Here is a tiny trained network, its code and every weight. The questions are about switching its units off for an input and a target symbol, where a switched-off unit gives its printed mean instead of its output.

import numpy as np


def w(rows, s, z=0):
    codes = np.array(rows[::2]) - 128.0
    scale = np.full(codes.shape[1], s)
    scale[-1] = z or s
    return codes * scale


def f(y):
    return np.maximum(y, 0)


def softmax(a):
    e = np.exp(a - a.max(-1, keepdims=True))
    return e / e.sum(-1, keepdims=True)


def log_softmax(a):
    a = a - a.max(-1, keepdims=True)
    return a - np.log(np.exp(a).sum(-1, keepdims=True))


def net(x, mask):
    ids = ['ΛΞαβζμω'.index(c) for c in x.split()]
    T = len(ids)
    res = E[ids] + P[:T]
    u = 0
    for l in range(2):
        q, k, v = (res @ M[l].T for M in (Q, K, V))
        z = softmax(np.where(np.tri(T) > 0, q @ k.T / 4**0.5, -1e9)) @ v
        res = res + np.where(mask[u], z, O[l][:, -1]) @ O[l][:, :-1]
        u += 1
        y = f(res @ A[l][:, :-1].T + A[l][:, -1])
        res = res + np.where(mask[u : u + 8], y, B[l][:, -1]) @ B[l][:, :-1]
        u += 8
    return log_softmax(res[-1] @ U[:, :-1].T + U[:, -1])


Q, K, V, O, A, B = {}, {}, {}, {}, {}, {}
E = w([
[131,136,83,73,115,210,164,141],'Λ',
[114,102,77,80,75,197,138,161],'Ξ',
[167,160,120,156,34,135,106,174],'α',
[246,70,67,147,187,164,163,195],'β',
[197,217,139,41,99,127,179,89],'ζ',
[80,139,181,149,140,167,142,58],'μ',
[146,162,185,100,152,160,73,91],'ω',
],0.014)
P = w([
[91,158,101,147,151,9,176,182],'0',
[124,167,120,144,110,228,141,149],'1',
[109,153,30,76,83,147,93,131],'2',
[114,133,96,64,186,93,173,220],'3',
[148,133,115,185,132,191,151,125],'4',
[95,149,40,86,131,124,47,103],'5',
[140,146,169,94,156,68,128,203],'6',
[163,111,147,177,117,191,152,132],'7',
[170,119,32,86,111,97,98,55],'8',
[169,109,197,79,166,82,115,188],'9',
[158,76,165,157,102,191,134,127],'10',
[156,66,64,54,115,135,123,41],'11',
[172,76,139,100,126,72,187,137],'12',
],0.014)
Q[0] = w([
[254,145,78,68,86,159,88,59],'L0H1',
[154,187,66,92,177,9,110,78],'L0H1',
[94,131,210,245,145,111,141,214],'L0H1',
[70,116,82,190,100,136,129,176],'L0H1',
],0.0073)
K[0] = w([
[107,114,74,146,160,85,51,69],'L0H1',
[8,138,14,116,143,171,90,246],'L0H1',
[96,156,176,145,143,254,148,230],'L0H1',
[139,191,192,37,156,102,66,159],'L0H1',
],0.0072)
V[0] = w([
[131,57,164,191,188,142,212,36],'L0H1',
[152,220,156,182,100,83,100,115],'L0H1',
[1,75,106,39,147,111,142,85],'L0H1',
[119,164,100,234,168,241,146,216],'L0H1',
],0.0058)
O[0] = w([
[187,92,105,176,165,142,89,143,1],'L0H1',
[74,99,86,113,150,145,141,101,130],'L0H1',
[114,150,177,145,140,116,50,246,83],'L0H1',
[108,43,110,156,127,110,143,68,174],'L0H1',
],0.011,0.0043)
A[0] = w([
[126,97,3,140,97,117,99,172,97],'L0N1',
[95,97,159,204,106,20,57,105,138],'L0N2',
[156,196,100,98,132,164,83,149,143],'L0N3',
[126,206,225,182,68,167,124,70,121],'L0N4',
[7,86,187,179,175,143,140,191,3],'L0N5',
[100,148,191,144,215,118,180,69,205],'L0N6',
[161,10,58,90,105,198,74,25,132],'L0N7',
[84,150,79,131,2,148,102,153,179],'L0N8',
],0.0085,0.0045)
B[0] = w([
[170,243,168,162,191,144,214,107,188],'L0N1',
[90,181,47,64,226,154,171,162,137],'L0N2',
[110,152,203,205,61,124,131,132,185],'L0N3',
[96,61,94,47,148,234,210,101,178],'L0N4',
[130,157,88,177,97,183,245,102,134],'L0N5',
[106,158,154,117,179,202,108,255,177],'L0N6',
[29,222,138,135,37,73,106,46,255],'L0N7',
[156,73,54,136,240,164,148,111,249],'L0N8',
],0.0072,0.0084)
Q[1] = w([
[85,56,254,182,106,165,201,138],'L1H1',
[138,155,91,39,144,98,61,84],'L1H1',
[135,161,100,97,148,196,109,77],'L1H1',
[92,69,122,61,111,85,103,177],'L1H1',
],0.0097)
K[1] = w([
[86,48,253,218,74,153,161,109],'L1H1',
[178,201,144,204,90,188,148,105],'L1H1',
[197,130,146,74,214,86,58,29],'L1H1',
[97,176,106,213,100,143,233,159],'L1H1',
],0.0081)
V[1] = w([
[56,164,166,191,132,202,238,73],'L1H1',
[74,47,76,99,255,114,135,168],'L1H1',
[181,67,187,173,25,21,189,193],'L1H1',
[105,113,39,201,124,158,107,172],'L1H1',
],0.0065)
O[1] = w([
[146,63,91,139,129,96,150,170,254],'L1H1',
[110,154,170,68,55,152,133,136,128],'L1H1',
[8,112,70,155,137,130,146,188,13],'L1H1',
[102,136,112,106,68,80,98,123,134],'L1H1',
],0.014,0.013)
A[1] = w([
[143,118,125,149,169,212,170,48,3],'L1N1',
[143,185,194,212,165,151,113,74,48],'L1N2',
[20,130,106,181,54,80,122,82,137],'L1N3',
[90,168,146,117,125,137,209,125,100],'L1N4',
[148,91,162,113,142,156,160,218,107],'L1N5',
[161,120,76,91,127,107,187,105,68],'L1N6',
[128,158,140,161,254,211,137,45,36],'L1N7',
[76,67,64,139,121,204,180,133,122],'L1N8',
],0.0095,0.0064)
B[1] = w([
[39,88,118,119,65,106,1,203,204],'L1N1',
[135,156,96,79,203,213,46,187,150],'L1N2',
[174,208,58,135,80,192,134,203,143],'L1N3',
[82,116,86,120,72,159,26,186,155],'L1N4',
[126,174,105,164,235,49,118,42,181],'L1N5',
[77,120,242,144,176,100,66,140,251],'L1N6',
[167,72,98,73,57,50,89,157,171],'L1N7',
[162,198,194,153,176,45,151,101,167],'L1N8',
],0.008,0.014)
U = w([
[152,149,90,122,134,136,175,100,169],'Λ',
[183,100,178,216,87,198,198,151,255],'Ξ',
[75,197,116,124,97,95,108,7,16],'α',
[106,147,2,140,135,100,97,49,42],'β',
[142,113,88,121,127,156,79,219,12],'ζ',
[154,188,87,206,112,188,117,107,186],'μ',
[104,172,118,95,171,113,116,221,144],'ω',
],0.0072,0.0057)

Each question gives the input, a string of symbols that net reads in full, and the target symbol t.
The units are the heads (4 rows each of Q, K, V and O) and the neurons (one row each of A and B). Each row of codes is followed by its name. A weight is (code - 128) times the scale printed after its matrix; where a second scale follows, it is the last column's (O, A, B and U).
mask holds one flag per unit, layer by layer, with each layer's heads first. A switched-off unit (its flag False) gives its mean, the last column of its rows in O or B, instead of its output. The means were averaged over made-up inputs and are rounded, as every weight is.
A unit's drop is (log p(t) with every unit on - log p(t) with that unit switched off) / (log p(t) with every unit on - log p(t) with every unit switched off).
The circuit of an input: a set's keep is (log p(t) with only the set's units on - log p(t) with every unit switched off) / (log p(t) with every unit on - log p(t) with every unit switched off). Starting from the 12 units with the biggest drops (on a tie, the unit counted first), units are removed one at a time, each time the one whose removal leaves the highest keep (on an exact tie, the one counted first), for as long as the keep stays at least 0.8.
units of the circuit, in order: the units of the circuit, biggest drop first
unit that matters most: the unit with the biggest drop
top k neurons: the k neurons with the biggest drops, biggest first
top k neurons in layer l: the k neurons of layer l with the biggest drops, biggest first
input α Λ μ Λ ω Ξ ω ω Λ, target Ξ: units of the circuit, in order -> (L0H1; L0N3; L1N5; L1N1)
input Λ Λ ζ α ω α ω, target Λ: unit that matters most -> L1N1
input α β Ξ α β α ζ α, target ω: units of the circuit, in order -> (L1N1; L1H1; L1N8; L0N4)
input μ μ β μ Λ Ξ β μ Ξ β ζ α, target Ξ: top 3 neurons -> (L1N5; L1N1; L0N1)
input Λ μ β μ Λ ω Ξ Λ Ξ β Λ μ, target Ξ: units of the circuit, in order -> (L0H1; L1N5; L1N1)
input μ Λ β β μ Λ β ω β μ α ω, target β: units of the circuit, in order -> (L1H1; L0N7; L1N7; L0H1)
input ω Ξ β μ μ Λ α α ω α Λ, target ζ: units of the circuit, in order -> (L1H1; L1N1)
input α β β β Λ β ω α, target ζ: top 4 neurons in layer 1 -> (L1N1; L1N7; L1N5; L1N4)
input α ω ω ω μ, target ζ: top 2 neurons -> (L1N1; L0N6)
input β β Ξ Ξ ζ Λ μ μ α α Λ Ξ, target α: top 2 neurons -> (L0N8; L0N7)
input β μ β μ μ α ω ζ, target ζ: units of the circuit, in order -> (L1H1; L1N1; L1N7)
input μ Ξ Λ α Λ ζ α Ξ Λ, target ζ: units of the circuit, in order -> (L1H1; L1N7; L1N1)
input Λ Λ Λ Λ Λ Λ Λ β, target μ: top 2 neurons in layer 0 -> (L0N7; L0N8)
input Ξ Λ Ξ, target Ξ: unit that matters most -> L0H1
input α Ξ Ξ Λ α ω ω β α β β Λ, target α: top 3 neurons -> (L0N7; L0N8; L1N6)
input Ξ β β Λ ζ, target ω: top 2 neurons in layer 0 -> (L0N4; L0N7)
input Ξ Λ ζ Ξ α ζ Λ β β α β ζ, target β: top 4 neurons in layer 0 -> (L0N3; L0N7; L0N1; L0N8)
input α ζ Λ Λ, target Λ: units of the circuit, in order -> (L1N1; L1H1; L0N8)
input α α Ξ β Λ α μ ω β α ζ, target ω: top 3 neurons in layer 1 -> (L1N1; L1N6; L1N8)
input α β α, target α: top 2 neurons -> (L0N8; L1N6)
input Ξ β β α α α ω β, target ζ: top neuron in layer 1 -> (L1N1)
input α Λ ζ β Ξ, target ω: units of the circuit, in order -> (L0H1; L0N7; L1H1)
input α ζ α β α β α β μ Λ β α, target μ: top 2 neurons -> (L0N4; L0N1)
input β ω Ξ Ξ, target Λ: units of the circuit, in order -> (L1N1; L1N5)
input α α Λ ω, target Λ: units of the circuit, in order -> (L1N1; L1H1; L0H1)
